Below are the code and all the weights of a small trained network. Each question names an input and a class and asks about switching units off, where a switched-off unit gives its printed mean instead of its output.

import numpy as np


def w(rows, s, z=0):
    codes = np.array(rows[::2]) - 128.0
    scale = np.full(codes.shape[1], s)
    scale[-1] = z or s
    return codes * scale


def f(y):
    return y / 2 * (1 + np.tanh(0.7978845608 * (y + 0.044715 * y**3)))


def log_softmax(a):
    a = a - a.max(-1, keepdims=True)
    return a - np.log(np.exp(a).sum(-1, keepdims=True))


def net(x, mask):
    res = np.array(x, float).reshape(1, 5) / 4 @ E
    y = f(res @ A[0][:, :-1].T + A[0][:, -1])
    res = res + np.where(mask, y, B[0][:, -1]) @ B[0][:, :-1]
    return log_softmax(res[-1] @ U[:, :-1].T + U[:, -1])


A, B = {}, {}
E = w([
[127,128,128,128,128],'x0',
[103,87,168,201,59],'x1',
[8,88,104,126,164],'x2',
[171,44,74,162,159],'x3',
[115,138,64,102,32],'x4',
],0.012)
A[0] = w([
[125,76,159,153,89,139],'n1',
[177,141,128,139,100,146],'n2',
[159,98,186,149,180,118],'n3',
[175,154,182,134,103,85],'n4',
[131,54,171,164,69,104],'n5',
[157,157,177,97,97,90],'n6',
[127,103,105,87,76,64],'n7',
[74,92,139,119,131,87],'n8',
[125,104,163,204,48,133],'n9',
[125,106,33,131,92,83],'n10',
[146,149,93,2,170,113],'n11',
[142,184,166,119,92,59],'n12',
[143,106,77,83,46,135],'n13',
[91,122,195,163,82,85],'n14',
[209,47,22,183,144,2],'n15',
[37,149,98,164,187,153],'n16',
[106,120,143,191,115,67],'n17',
[123,117,144,182,104,79],'n18',
[243,155,112,164,73,102],'n19',
[75,126,100,131,161,108],'n20',
[120,128,74,74,65,113],'n21',
[96,138,184,152,202,104],'n22',
[143,104,70,64,177,156],'n23',
[165,102,62,192,183,87],'n24',
[148,142,105,95,148,143],'n25',
[193,116,133,124,112,125],'n26',
[144,139,67,72,157,119],'n27',
[125,106,192,123,188,130],'n28',
[180,160,142,167,138,100],'n29',
[74,100,100,118,141,85],'n30',
[11,116,104,114,129,67],'n31',
[198,176,118,121,128,87],'n32',
[123,115,68,91,62,73],'n33',
[132,175,82,109,157,118],'n34',
[95,203,169,91,128,62],'n35',
],0.013,0.003)
B[0] = w([
[149,56,173,137,100,176],'n1',
[106,111,124,100,174,178],'n2',
[41,214,145,232,189,179],'n3',
[83,66,78,120,131,177],'n4',
[178,54,190,132,135,198],'n5',
[104,132,102,52,138,175],'n6',
[130,177,139,177,177,167],'n7',
[98,104,134,73,168,175],'n8',
[163,94,181,150,124,217],'n9',
[123,212,132,148,139,198],'n10',
[229,83,174,149,89,225],'n11',
[114,161,122,62,141,178],'n12',
[118,187,147,201,152,217],'n13',
[180,107,149,106,83,189],'n14',
[71,178,109,44,6,244],'n15',
[160,111,83,87,135,221],'n16',
[134,108,145,122,138,162],'n17',
[192,94,159,107,135,158],'n18',
[112,111,71,72,202,246],'n19',
[126,80,93,103,161,178],'n20',
[91,176,131,231,172,207],'n21',
[112,190,117,159,149,190],'n22',
[191,89,156,106,86,199],'n23',
[69,182,169,129,4,195],'n24',
[172,68,108,182,134,162],'n25',
[84,88,50,90,170,180],'n26',
[194,112,182,181,134,190],'n27',
[121,162,160,216,147,180],'n28',
[127,131,89,119,187,167],'n29',
[115,91,76,102,166,180],'n30',
[83,71,103,74,171,234],'n31',
[128,96,105,104,149,195],'n32',
[135,151,123,218,179,200],'n33',
[145,81,181,153,100,169],'n34',
[99,170,178,73,2,193],'n35',
],0.0079,0.012)
U = w([
[233,60,135,145,130,117],'0',
[108,82,2,84,204,71],'1',
[102,194,95,215,187,61],'2',
[93,166,99,83,54,254],'3',
],0.014,0.0048)

Each question gives the input, the list of numbers given to net, and the class t.
The units are the neurons (one row each of A and B). Each row of codes is followed by its name. A weight is (code - 128) times the scale printed after its matrix; where a second scale follows, it is the last column's (A, B and U).
mask holds one flag per neuron, in row order. A switched-off neuron (its flag False) gives its mean, the last column of its row in B, instead of its output. The means were averaged over made-up inputs and are rounded, as every weight is.
A unit's drop is (log p(t) with every unit on - log p(t) with that unit switched off) / (log p(t) with every unit on - log p(t) with every unit switched off).
The circuit of an input: a set's keep is (log p(t) with only the set's units on - log p(t) with every unit switched off) / (log p(t) with every unit on - log p(t) with every unit switched off). Starting from the 12 units with the biggest drops (on a tie, the unit counted first), units are removed one at a time, each time the one whose removal leaves the highest keep (on an exact tie, the one counted first), for as long as the keep stays at least 0.8.
circuit, biggest first: the units of the circuit, biggest drop first
top k neurons: the k neurons with the biggest drops, biggest first
drop when u is switched off: that unit's drop, to one decimal
input [0,-8,-2,-8,-6], class 0: circuit, biggest first => [n11]
input [0,0,-5,-4,5], class 1: circuit, biggest first => [n19 n15]
input [-1,-1,5,-1,-7], class 2: top 3 neurons => [n28 n3 n22]
input [-7,8,6,-3,8], class 0: circuit, biggest first => [n5 n9]
input [2,-7,0,8,5], class 3: top 2 neurons => [n15 n24]
input [5,1,-5,6,2], class 3: top 3 neurons => [n15 n24 n31]
input [-2,6,-8,5,8], class 1: top 2 neurons => [n19 n26]
input [5,-1,-5,8,-4], class 3: top 2 neurons => [n15 n24]
input [8,4,-5,2,4], class 1: top 2 neurons => [n19 n11]
input [6,-5,-6,-7,-5], class 3: top 2 neurons => [n35 n31]
input [0,-5,-3,8,-6], class 3: top 2 neurons => [n15 n24]
input [-8,-8,5,5,8], class 0: top 3 neurons => [n11 n23 n27]
input [-8,-5,-6,3,-7], class 2: top 2 neurons => [n3 n28]
input [-4,-4,6,8,-5], class 3: circuit, biggest first => [n24]
input [-3,2,-6,-5,7], class 2: top 2 neurons => [n13 n21]
input [-4,6,-8,7,7], class 1: drop when n19 is switched off => 1.0
input [-5,1,0,0,5], class 2: drop when n19 is switched off => 0.0
input [6,3,-5,4,-8], class 2: drop when n3 is switched off => 0.1
